Here is a tiny trained network, its code and every weight. The questions are about switching its units off for an input and a class, where a switched-off unit gives its printed mean instead of its output.

import numpy as np


def w(rows, s, z=0):
    codes = np.array(rows[::2]) - 128.0
    scale = np.full(codes.shape[1], s)
    scale[-1] = z or s
    return codes * scale


def norm(h):
    return h / np.sqrt((h * h).mean(-1, keepdims=True) + 1e-5)


def f(y):
    return np.maximum(y, 0)


def log_softmax(a):
    a = a - a.max(-1, keepdims=True)
    return a - np.log(np.exp(a).sum(-1, keepdims=True))


def net(x, mask):
    res = np.array(x, float).reshape(1, 6) / 4 @ E
    u = 0
    for l in range(4):
        y = f(norm(res) @ A[l][:, :-1].T + A[l][:, -1])
        res = res + np.where(mask[u : u + 3], y, B[l][:, -1]) @ B[l][:, :-1]
        u += 3
    return log_softmax(norm(res)[-1] @ U[:, :-1].T + U[:, -1])


A, B = {}, {}
E = w([
[199,155,173,115,110,151],'x0',
[135,121,99,111,133,149],'x1',
[110,209,72,224,2,101],'x2',
[159,52,135,60,39,8],'x3',
[25,160,190,60,22,184],'x4',
[131,171,115,95,140,103],'x5',
],0.0082)
A[0] = w([
[130,157,80,181,28,130,2],'L0N0',
[230,173,210,98,76,157,76],'L0N1',
[4,95,93,136,142,74,10],'L0N2',
],0.021,0.0034)
B[0] = w([
[96,242,140,144,173,65,255],'L0N0',
[29,130,4,139,197,171,233],'L0N1',
[72,150,26,155,186,203,218],'L0N2',
],0.014,0.0085)
A[1] = w([
[210,88,100,198,104,95,50],'L1N0',
[77,46,34,118,23,8,10],'L1N1',
[82,232,158,195,184,155,215],'L1N2',
],0.015,0.0014)
B[1] = w([
[116,120,134,212,171,43,141],'L1N0',
[166,69,174,152,7,188,155],'L1N1',
[197,59,108,62,43,106,255],'L1N2',
],0.011,0.018)
A[2] = w([
[44,54,234,4,195,107,67],'L2N0',
[187,69,130,65,4,183,44],'L2N1',
[6,182,195,64,86,168,8],'L2N2',
],0.021,0.0011)
B[2] = w([
[218,255,155,129,113,133,192],'L2N0',
[85,59,199,100,128,174,246],'L2N1',
[219,100,99,141,69,121,190],'L2N2',
],0.022,0.014)
A[3] = w([
[16,160,195,96,201,72,255],'L3N0',
[180,53,130,131,194,5,62],'L3N1',
[52,157,69,19,94,40,146],'L3N2',
],0.018,0.00091)
B[3] = w([
[56,219,137,150,60,83,141],'L3N0',
[231,94,47,82,10,163,195],'L3N1',
[64,107,254,119,202,231,254],'L3N2',
],0.011,0.0092)
U = w([
[166,123,92,127,93,114,183],'0',
[119,151,143,142,142,154,253],'1',
[137,248,165,167,125,82,68],'2',
[104,97,174,126,119,133,54],'3',
[87,165,43,140,188,143,1],'4',
[110,144,123,85,139,119,145],'5',
],0.014,0.004)

Each question gives the input, the list of numbers given to net, and the class t.
The units are the neurons (one row each of A and B). Each row of codes is followed by its name. A weight is (code - 128) times the scale printed after its matrix; where a second scale follows, it is the last column's (A, B and U).
mask holds one flag per neuron, layer by layer. A switched-off neuron (its flag False) gives its mean, the last column of its row in B, instead of its output. The means were averaged over made-up inputs and are rounded, as every weight is.
A unit's drop is (log p(t) with every unit on - log p(t) with that unit switched off) / (log p(t) with every unit on - log p(t) with every unit switched off).
The circuit of an input: a set's keep is (log p(t) with only the set's units on - log p(t) with every unit switched off) / (log p(t) with every unit on - log p(t) with every unit switched off). Starting from all 12 units, units are removed one at a time, each time the one whose removal leaves the highest keep (on an exact tie, the one counted first), for as long as the keep stays at least 0.8.
units of the circuit, in order: the units of the circuit, biggest drop first
most important unit: the unit with the biggest drop
top k neurons: the k neurons with the biggest drops, biggest first
k most important neurons of layer l: the k neurons of layer l with the biggest drops, biggest first
input [-4,3,-1,-6,1,2], class 3: most important unit => L0N1
input [5,-2,-6,6,-1,1], class 2: top 3 neurons => L1N2, L2N0, L0N2
input [6,-3,0,6,-5,0], class 3: units of the circuit, in order => L1N1, L2N1
input [5,2,-2,8,-7,6], class 3: top 4 neurons => L1N1, L0N0, L0N2, L2N1
input [8,5,-7,-6,5,3], class 4: top 3 neurons => L0N1, L1N1, L2N1
input [8,6,-7,-1,8,-3], class 0: top 3 neurons => L2N2, L0N1, L3N2
input [0,7,-8,-4,-3,-6], class 2: units of the circuit, in order => L2N0, L0N2, L0N1
input [-2,-1,-2,-4,-7,-5], class 0: top 2 neurons => L3N1, L2N1
input [0,4,8,3,-1,-6], class 2: top 2 neurons => L0N0, L2N1
input [-6,8,5,-8,-5,-6], class 3: top 4 neurons => L1N2, L0N1, L2N1, L0N2
input [8,0,-5,-6,-3,0], class 4: units of the circuit, in order => L0N1, L2N1
input [-7,-1,0,4,-4,-4], class 4: top 4 neurons => L0N2, L1N2, L2N1, L2N2
input [6,4,8,-8,-4,7], class 2: top 2 neurons => L0N0, L2N1
input [6,8,-8,-7,-6,-1], class 2: top 4 neurons => L0N2, L1N2, L1N1, L2N1
input [8,3,3,-8,8,-7], class 0: most important unit => L2N2
input [-8,-3,6,-2,7,1], class 4: 2 most important neurons of layer 0 => L0N2, L0N0
input [-6,-1,1,-8,-7,3], class 3: 2 most important neurons of layer 0 => L0N1, L0N2
input [4,-1,8,6,1,-7], class 2: 2 most important neurons of layer 0 => L0N0, L0N2
input [-4,3,7,7,5,-6], class 2: 2 most important neurons of layer 0 => L0N0, L0N2
input [4,-1,8,-1,-7,-2], class 2: units of the circuit, in order => L0N0
